(in the rows, 128 means zero)
Each row of numbers belongs to one of the things below and depends on some of the facts about them. Some rows are named. Which thing is each other row?

How the things are related:
setu κ 577; grutrus κ 115; buskom κ 439; bugul κ 457; vuser κ 115; fopir κ 71; flegril κ 392; potrum κ 737; fivak κ 737; rupan κ 71
stiplu κ 71; bodibul κ 92; replopan κ 280; flobrin κ 92; drosus κ 439; bitun κ 439; grazon κ 695; diskir κ 926; nules κ 314; luska κ 813
segril κ 457; zetru κ 392; sekubil κ 737; dragrir κ 926; fotum κ 737; duzon κ 115; trosku κ 92; vogus κ 392; tiguklun κ 926; gagabrem κ 280
flaflok κ 577; klubran κ 737; tatos κ 737; pliri κ 466; skeklom κ 115; grabre κ 737; driple κ 695; rukle κ 457; briplim κ 92; damim κ 115
bades κ 280; skabre κ 457; redre κ 466; kedro κ 392; flobrek κ 392; gigrul κ 92; tegrin κ 926; dragrubre κ 439; plezedri κ 115; riski κ 813
batak κ 314; platran κ 280; kivu κ 577; troklos κ 280; vagram κ 314; pluzos κ 280; tinok κ 115; flakik κ 280; drabur κ 115; trepek κ 314
begek κ 457; flozas κ 695; drelon κ 115; roro κ 115; bugruk κ 392; puste κ 92; voskol κ 695; kobrus κ 314; zomol κ 577; vaklu κ 457
fleplom κ 457; kebus κ 280; tregrur κ 813; lumus κ 737; fleve κ 737; truger κ 314; pleklegror κ 439; grasun κ 737; brarol κ 457; bretrokli κ 813
suma κ 457; sanos κ 813; lubradri κ 392; dritril κ 466; panim κ 92; geta κ 926; flalinu κ 813; gemu κ 439; brubrim κ 115; finuk κ 280
stadrun κ 392; skodok κ 466; trinirik κ 280; nogi κ 115; klirur κ 813; klugram κ 457; vasiro κ 695; pato κ 737; gomu κ 439; drapa κ 115
stabram κ 92; breki κ 71; sezo κ 695; ziklam κ 737; seve κ 466; nusek κ 577; klabom κ 115; drimek κ 71; setu ε tekoflor; nestalas ε taflusten
vuser ε trosku; vuser ε rupan; vuser ε klirur; lanar ε kedro; drosus ε vatrir; bitun ε tekoflor; segril ε tekoflor; dopanes ε rupan; geko ε gigrul; konas ε trusus
konas ε batak; luskeril ε salos; vogus ε rupan; klubran ε klirur; skeklom ε tiden; skeklom ε dragrir; bades ε trunir; kigor ε tiden; kedro ε fisonu; pligri ε dopanes
plezedri ε zubar; riski ε nusek; kivu ε skabre; vagram ε klirur; tinok ε tekoflor; bodan ε drosus; bodan ε vagram; bodan ε kedro; stofli ε zubar; salos ε vatrir
telon ε flakik; trepek ε rupan; begek ε brodrar; begek ε klirur; dregri ε kigor; voskol ε muflam; brodrar ε vagram; zubar ε klugram; tregrur ε gigrul; lumus ε klabom
truger ε skeklom; taflusten ε donil; skasel ε drave; skuvur ε klubran; pleklegror ε briplim; pleklegror ε fisonu; brarol ε klirur; brarol ε batak; donil ε geko; drave ε geta
drave ε pato; dritril ε dopanes; trinirik ε gigrul; trunir ε geko; pato ε rupan; gomu ε zubar; stabram ε klugram; stabram ε skodok; muflam ε sekubil; nusek ε zubar
klabom ε vatrir; setu θ divi; grutrus θ drustek; nestalas θ saklu; buskom θ bretun; bugul θ pligri; vuser θ fisonu; fopir θ rugril; sifon θ runa; flegril θ salos
potrum θ rugril; fivak θ brodrar; rupan θ telon; milel θ dezum; rugril θ nimok; trusus θ stofli; tuska θ dezum; stiplu θ gubre; kamu θ brodrar; lanar θ muflam
bodibul θ skasel; robi θ fliflel; replopan θ runa; flobrin θ drave; drosus θ telon; bitun θ stofli; grazon θ skasel; diskir θ plopletrur; nules θ brodrar; luska θ pligri
segril θ brosun; zetru θ milel; dopanes θ rugril; sekubil θ drave; geko θ bodan; dragrir θ salos; gretradrar θ muflam; fotum θ geko; koto θ bagron; duzon θ skasel
tiden θ milel; konas θ zoso; luskeril θ rokli; baflon θ muflam; trosku θ pligri; vogus θ fasabel; tiguklun θ divi; gagabrem θ grider; flaflok θ bretun; pleflam θ bagron
klubran θ flotra; tatos θ divi; pliri θ bretun; bagron θ divi; skeklom θ latropi; grabre θ salos; driple θ grider; rukle θ skasel; briplim θ subo; brelu θ gubre
damim θ brosun; bades θ skedi; zuka θ nage; skabre θ geko; redre θ telon; kigor θ brodrar; kedro θ pligri; pligri θ grider; flobrek θ subo; meplam θ stofli
gigrul θ saklu; tegrin θ nage; dragrubre θ runa; plezedri θ stofli; riski θ nesu; batak θ pligri; studo θ stofli; platran θ tuska; kivu θ salos; troklos θ divi
vagram θ nage; pluzos θ milel; tinok θ pligri; flakik θ gubre; pleror θ bretun; stofli θ dezum; zoso θ nesu; drabur θ muflam; salos θ bodan; trepek θ zoso
begek θ luskeril; bazutru θ skasel; flozas θ nestalas; drelon θ nesu; dregri θ saklu; brosun θ drustek; roro θ bretun; bugruk θ zoso; plopletrur θ latropi; klegem θ drave
puste θ bagron; voskol θ bodan; kobrus θ milel; brodrar θ drustek; zomol θ pligri; zubar θ telon; vaklu θ nimok; fleplom θ stofli; kebus θ bagron; tregrur θ grider
lumus θ skedi; fleve θ brosun; truger θ gigen; taflusten θ fisonu; skasel θ drustek; skuvur θ telon; pleklegror θ rugril; grasun θ nestalas; brarol θ gigen; bretrokli θ saklu
vatrir θ stofli; suma θ bagron; sanos θ salos; donil θ pligri; drave θ drustek; lubradri θ bagron; dritril θ stofli; panim θ rugril; geta θ bagron; flalinu θ divi
gemu θ nage; brubrim θ grider; plabur θ tuska; bisar θ baflon; finuk θ zoso; stadrun θ nestalas; skodok θ luskeril; trinirik θ skasel; nogi θ geko; klirur θ skasel
klugram θ bodan; gubre θ rokli; trunir θ milel; vasiro θ plopletrur; pato θ skasel; subo θ dezum; bretun θ fasabel; runa θ telon; gomu θ baflon; drapa θ divi
tekoflor θ divi; stabram θ drustek; breki θ bretun; sezo θ zuka; ziklam θ pligri; seve θ nesu; nusek θ grider; klabom θ dregri; drimek θ skedi; fisonu θ flotra
fliflel θ drustek; buskom Φ robi; buskom Φ dragrir; vuser Φ meplam; potrum Φ nestalas; fivak Φ flakik; rupan Φ rukle; tuska Φ trepek; bodibul Φ bagron; bodibul Φ trepek
drosus Φ setu; bitun Φ potrum; diskir Φ meplam; nules Φ plopletrur; segril Φ pleklegror; geko Φ potrum; geko Φ bisar; gretradrar Φ stadrun; fotum Φ grasun; koto Φ zuka
duzon Φ bisar; luskeril Φ stadrun; baflon Φ dragrir; gagabrem Φ drelon; flaflok Φ meplam; pleflam Φ buskom; klubran Φ setu; klubran Φ grider; nage Φ riski; nage Φ bugul
bagron Φ potrum; driple Φ grazon; briplim Φ zuka; brelu Φ rukle; brelu Φ pleklegror; damim Φ vogus; kigor Φ potrum; gigrul Φ tekoflor; dragrubre Φ plopletrur; plezedri Φ gubre
batak Φ latropi; platran Φ klugram; kivu Φ nules; vagram Φ drustek; gigen Φ fisonu; gigen Φ plezedri; drabur Φ nules; drabur Φ brarol; telon Φ sifon; telon Φ donil
flozas Φ meplam; drelon Φ rukle; brosun Φ rukle; roro Φ flobrek; kobrus Φ brelu; brodrar Φ grabre; brodrar Φ fasabel; zomol Φ flobrek; dezum Φ brarol; fleve Φ sifon
bretrokli Φ zubar; bretrokli Φ damim; bretrokli Φ gemu; geta Φ robi; fasabel Φ rukle; fasabel Φ drelon; fasabel Φ klirur; gemu Φ drelon; brubrim Φ flobrek; plabur Φ rukle
finuk Φ fasabel; stadrun Φ flobrek; skodok Φ potrum; klirur Φ rukle; klugram Φ flobrek; drustek Φ roro; vasiro Φ drelon; rokli Φ gagabrem; rokli Φ pleklegror; gomu Φ klirur
drapa Φ panim; tekoflor Φ grasun; sezo Φ rukle; drimek Φ zetru; fisonu Φ vogus; fliflel Φ drosus; flotra Φ meplam; setu χ 345; grutrus χ 164; nestalas χ 345
buskom χ 345; bugul χ 164; vuser χ 345; fopir χ 168; sifon χ 398; flegril χ 345; potrum χ 721; fivak χ 164; rupan χ 345; milel χ 398
rugril χ 627; trusus χ 164; tuska χ 164; nesu χ 345; grider χ 164; stiplu χ 345; kamu χ 247; lanar χ 247; bodibul χ 345; robi χ 721
replopan χ 721; flobrin χ 721; drosus χ 721; bitun χ 247; grazon χ 627; diskir χ 168; nules χ 164; luska χ 627; segril χ 627; zetru χ 398
dopanes χ 164; sekubil χ 247; geko χ 247; dragrir χ 345; gretradrar χ 345; fotum χ 345; koto χ 345; duzon χ 168; tiden χ 345; konas χ 345
luskeril χ 398; baflon χ 627; trosku χ 627; vogus χ 345; tiguklun χ 627; gagabrem χ 247; flaflok χ 345; pleflam χ 398; klubran χ 164; tatos χ 721
nage χ 247; pliri χ 345; bagron χ 345; skeklom χ 164; grabre χ 345; driple χ 345; rukle χ 345; briplim χ 345; brelu χ 627; damim χ 627
bades χ 168; zuka χ 345; skabre χ 627; redre χ 627; kigor χ 398; kedro χ 627; pligri χ 168; flobrek χ 721; meplam χ 345; divi χ 345
gigrul χ 345; tegrin χ 345; dragrubre χ 247; nimok χ 627; plezedri χ 627; riski χ 721; batak χ 164; studo χ 398; platran χ 721; kivu χ 168
troklos χ 345; vagram χ 345; pluzos χ 627; tinok χ 168; flakik χ 627; pleror χ 398; bodan χ 398; stofli χ 721; gigen χ 168; zoso χ 247
drabur χ 345; salos χ 345; telon χ 168; trepek χ 164; begek χ 247; bazutru χ 345; flozas χ 721; drelon χ 398; dregri χ 164; brosun χ 398
roro χ 168; bugruk χ 721; plopletrur χ 398; klegem χ 721; puste χ 721; voskol χ 721; kobrus χ 168; brodrar χ 627; zomol χ 168; zubar χ 721
vaklu χ 721; fleplom χ 164; kebus χ 398; dezum χ 345; tregrur χ 627; lumus χ 627; fleve χ 168; truger χ 345; taflusten χ 627; skasel χ 168
skuvur χ 398; pleklegror χ 627; grasun χ 345; brarol χ 721; bretrokli χ 164; vatrir χ 345; suma χ 398; sanos χ 398; donil χ 345; drave χ 345
lubradri χ 345; dritril χ 627; panim χ 627; geta χ 345; flalinu χ 627; fasabel χ 627; gemu χ 247; brubrim χ 345; plabur χ 345; bisar χ 721
finuk χ 345; stadrun χ 164; skodok χ 627; trinirik χ 168; nogi χ 345; klirur χ 627; klugram χ 168; gubre χ 168; trunir χ 345; drustek χ 164
vasiro χ 168; pato χ 345; subo χ 247; bretun χ 168; rokli χ 345; runa χ 345; gomu χ 168; latropi χ 164; drapa χ 168; tekoflor χ 345
stabram χ 168; muflam χ 168; skedi χ 345; breki χ 345; sezo χ 168; ziklam χ 164; seve χ 168; nusek χ 398; saklu χ 398; klabom χ 247
drimek χ 721; fisonu χ 398; fliflel χ 721; flotra χ 627

Some rows with their names:
[125 136 113 123 145 145 128 139 147 145 101 133 135 119 126 140 102 154
 150 139 121 121 128 115 115 119]: kedro
[160 144 119  99  92 152 116 105 126 164 103 164 141 144 153 161 119 102
  94 128 148 157 144 154 142 153]: skeklom
[108 132 139 118 107 120 131 122 125 121 124 121 143 126 129 113 145 111
 107 125 150 126 130 139 136 130]: ziklam
[119 140 118 121 131 126 112 123 130 150  78 135 115 107 129 136 140 154
 158 140 117 118 150 105 133 103]: lubradri
[127 130 143 117 129 127 104 110 110 128 115 126 138 116 130 120 150 138
 138 113 119 120 155 118 146 117]: koto
[114 127 132 135 124 109 102 108  99 137 112 112 135 129 130 121 153 135
 148 126 118 121 134 117 146 123]: konas
[106 144 143  89 123 156 158 105 143 127  86 120 151 131 136  88 122 124
 113 120 159 127 157 144 131 150]: trusus
[143 134 116 106 136 158 156 173 123 153 141 134 115 152 139 154 115  85
  77 130 136 153 135 110  96 147]: roro
[187 150 121 159  98 168 178 114 139 111 161 191 163 152 129 154 106 143
 132 136 185 163  83 186 149 129]: kigor
[109 130 129 126 118 130 124 132 144 135 104 137 125 131 139 129 149 113
 110 137 138 128 137 132 124 133]: bugul
[149 124  97 162 144 160 129 134 118 144 125 168 100 141 136 169 153 132
 159 142  98 128  99 143 111 111]: grazon
[147 143 133 111 119 128 158 133 154 130 124 135 119 133 139 139  93 140
  99 153 127 155 109 139  70 115]: vasiro
[ 91 143 142 119 104  92  70 135 103 143 117 111 140  95 135 144 146 132
 121 111 107 107 131 108 136 113]: trunir
[128 120 125 133 132 114  99 107 137 129 130 125 111 107 126 117 140 132
 147 110 126 108 163 113 166 136]: salos
[125 122 149 120 115 106 101  78 115 130 112 105 121 116 140 101 150 128
 128 115  93 122 133 159 132 125]: grabre
[144 133 117 124 116  92  98 100 104 144  99 115 154 141 150 135 134 115
 147 127 141 121 145 112 167 126]: tekoflor
[108 149 116 127 114 112 112 134 174 119 112 133 146 147 134 146 166 128
 138 165 149 122 115 137 127 136]: trepek
[115 130 149 110 105  95 114 134 168 105 139 136 144  98 119 133 116 143
 116 115 174 111 152 122 150 146]: tuska
[104 117 122 140 120 114 123 127 159 119 121 133 108 116 124 120 135 109
 117 121 162 117 146 129 155 143]: grider

Rows to name:
No name comes twice in this set of rows, the named rows included.
[136 135 159  94 108  88  91  87 122 124 107 103 128  98 133 114 126 156
 118 108 104 123 137 126 119 109]  plabur
[109 138 135 106 149 164 161 181 136 120 141 130 108 122 129 126 127 102
  87 123 128 127 116 108  88 127]  klugram
[154 120 148 111 118  94 116  78 135 121 133 113 112  92 136 113 137 156
 132 112 114 123 159 113 136 106]  rokli
[143 148 115  93 141 138 118 123 111 144 103 135 125 106 151 134 173 133
 124 121 119 124 141  77 140 107]  vagram
[196 128  91 161 122  80 135  96  97 134 163 114 118 178 153 155 138 134
 157 191 123 165  94 117 121  99]  segril
[143 111 147 156 116 133 133 116  85 141 130 183 124 132 119 198 168 187
 163 134 113 137 156 148 153 104]  bodibul
[146 135 101 150 137 152 160 129 145 130 120 170  99 134 147 133 188 118
 141 157 140 141 106 147 138  99]  nules
[140 131 142 102 117 138 145 160 142 129 148 144 133 149 129 158 103 111
  80 134 136 146 132 138  99 153]  drapa
[ 77 135 148 148 128 125 170 174 146 105 145 112 133 131 112  97 114 124
 109 137 147 119 104 127  96 124]  nusek
[ 88 100 154 101 169 122 170 197 149 111 118 143 111 148 133 128 139 144
 127 156 112 107 134 113  81 126]  voskol
[162  72 117  63 192  98 155 158 131 107  65 187 154 158 181 131  94 109
 138 105 104  82 121 149 151 131]  skabre
[152 105 119 169 131 144 166 136 124 134 153 162  72 118 127 113 164 103
 126 126 153 145 128 111 166 109]  drustek
[144 122 138 118 106 125 146 126 167 130 135 131 102 151 136 137  98 105
  65 157 110 162 117 175  67 142]  drelon
[122 127 134 110 123 101  89 122 134 127 127 112 124  85 123 119 128 129
 134 101 137 114 172  95 166 134]  dezum
[109 153 113 117 122 139 154 148 128 159  78 153 106 104 149 130 129 128
 119 138 145 130 125  96 126 101]  stadrun

The same things again, as new rows of numbers:
Known rows:
[127 149 132 130 143 120 115 134 148 130 173 144 136 149 132 129 123 125
  77 115 132 141 130 118 131 128 146 120  85 139 115 137 162]: puste
[137 123 110 133 121 138 118 124 142 156 156 123 135  88 127 137 140 120
 136 126 133 131 128 151 123 131 127 125 177 130 115 128 122]: diskir
[ 84 171 165 123 156 116 151 131 123 114 169 135 158 204 152 142 112 137
  64 136 109 137 162  64 145 116 137 139 165 148 138 125 108]: nimok
[152 114 106 124 116 145  92 122 141 139 139 114 118 100 123 131 152 125
 167 120 141 114 130 166 116 124 130 121 121 130 117 125 115]: stiplu
[147 119  94 131 119 142 106 128 139 140 128 116 115  83 121 131 144 122
 168 129 141 125 117 163 127 128 124 127 131 130 122 130 117]: flegril
[161  68 122 174 117 116 106 108 137 145  80 130 110  98 115 136 133 136
 137 120 126 106 107 165 125 127 110 115  71 106 133 120 138]: vagram
[125 121 124 122 119 131 125 123 122 133 173 110  92 100 121 120 130 153
 189 130 166  94 116  98 139 140 125 167 196 121 136 137 123]: tuska
[ 98 126 147 201 119 125 147 127 116 139  97 130 144 111 122 150 107 103
  93 117 135 135 123 100 126 136 120 141 190 114 151  97 150]: bitun
[119 151 129 146 134 127 135 127 140 138 119 131 140 138 135 145 128 102
  97 135 122 145 137 133 128 124 126 126 145 139 129 130 126]: dragrubre
[121 140 132 114 136 127 117 126 151 144 209 143 142 134 132 134 122 123
  71 113 129 135 139 114 125 128 140 113 143 134 116 132 161]: flozas
[143 126 134 115 129 130 134 124 136 133 135 121 104 137 128 125 138 145
 171 142 143 118 140 113 140 122 123 144 164 129 132 143  96]: gigen
[161 113 103 114 115 146  91 122 133 133 133 114 120  94 121 129 150 129
 167 122 138 122 123 160 114 127 129 121 109 126 118 121 119]: breki
[148 118 118 108 123 136 121 124 139 125 119 110 104 118 122 128 151 147
 197 145 141 109 122 136 141 120 118 148 148 131 134 144  93]: skedi
[119 147 129 156 125 121 128 136 127 128 103 128 113 127 138 135 139 115
 123 129 132 149 125 130 129 125 130 117 117 140 129 131 111]: pleflam
[ 68 183 156 102 152 108 143 128  99 108 149 144 175 189 152 116 106  96
  54 137 101 163 155  94 121 128 131 127 144 131 113 122 146]: damim
[166  88 119 153 109 141 110 121 145 133  92 125 129  92 105 130 139 129
 145 115 130 114 121 160 126 130 117 116  90 115 136 126 154]: truger
[148 117  96 135 113 141 116 128 151 157 137 119 120  71 123 136 143 116
 166 133 139 130 117 172 125 131 133 119 152 131 117 129 113]: geta
[165 100 107 134 108 132 144 123 171 138  59 120 145  74 119 121 136 129
 173 149 110  97  94 169 121 143 136 114  95 114 151 124 129]: vogus
[ 99 133 160 177 139 113 156 135 144 130 124 155 183 167 143 152  94 134
   6 112  87 162 148 103 127 115 146  78 114 143 134 112 141]: kedro

Rows to name:
No name comes twice in this set of rows, the named rows included.
[110 126 162 136 121 133 186 146  97  97 170 141 123 135 123 127  99 161
 120 112 130  84 149  74 139 142 134 167 201 125 162 107 158]  stofli
[148  85 109 184 110 124 130 139 116 119  60 127 113  93 113 130 131 156
 167 129 125 148  92 151 136 117 125  99  65 124 137 138 113]  donil
[130 123 111  82 117 128 116 124 114 123 167 128 117  97 118 103 136 133
 172 144 137 131 103 149 120 138 119 132 132 111 109 148 137]  grutrus
[134 102 140 139 122 125 152 129 157 123  82 125 113 130 125 128 135 162
 158 141 118 114 115 125 146 128 135 106 113 133 155 145  90]  pligri
[140 104 134  85 100 125 142 108 161 122  65 118 142  86 111  91 144 105
 154 157  97  99 103 175 107 165 118 115  88  96 139 130 137]  pato
[132 149 103 158 132 134 119 126 112 135 133 118 147 104 137 144 117  99
 114 123 139 114 132 132 120 126 125 167 146 134 135  97 145]  zetru
[ 62 127 180 104 157  98 180 120  90 119 114 147 168 222 143 115  93 133
  68 140  84 145 155  63 132 125 122 118 200 107 134 123 122]  brodrar
[141 122 119 124 123 134 124 123 123 131 122 108  93 107 124 132 143 140
 199 136 159  93 131 118 138 132 116 170 190 131 141 128 103]  dezum
[155  98 131 129 121 153 172 152 130 126  91 142 119 127 104 123 125 125
 133 117 124 118 138 152 130 135 127 109 172 114 137 127 144]  gomu
[150 124  86  55 140 134 106 127 104 111  75 117 132 132 117  86 132 103
 196 138 131 127 119 169 111 126 112 151 100 104 108 137 141]  rukle
[135  70 123 157 114 118 113 115 129 143 126 127 117  92 112 127 123 152
 138 119 134 120  93 132 127 135 129 103  93 101 129 134 140]  klubran
[140  99 164 156 130 119 164 122 117 121  90 135 109 161 134 139 126 156
 130 138 110 104 145 118 142 118 115 134 147 134 147 127  95]  luskeril

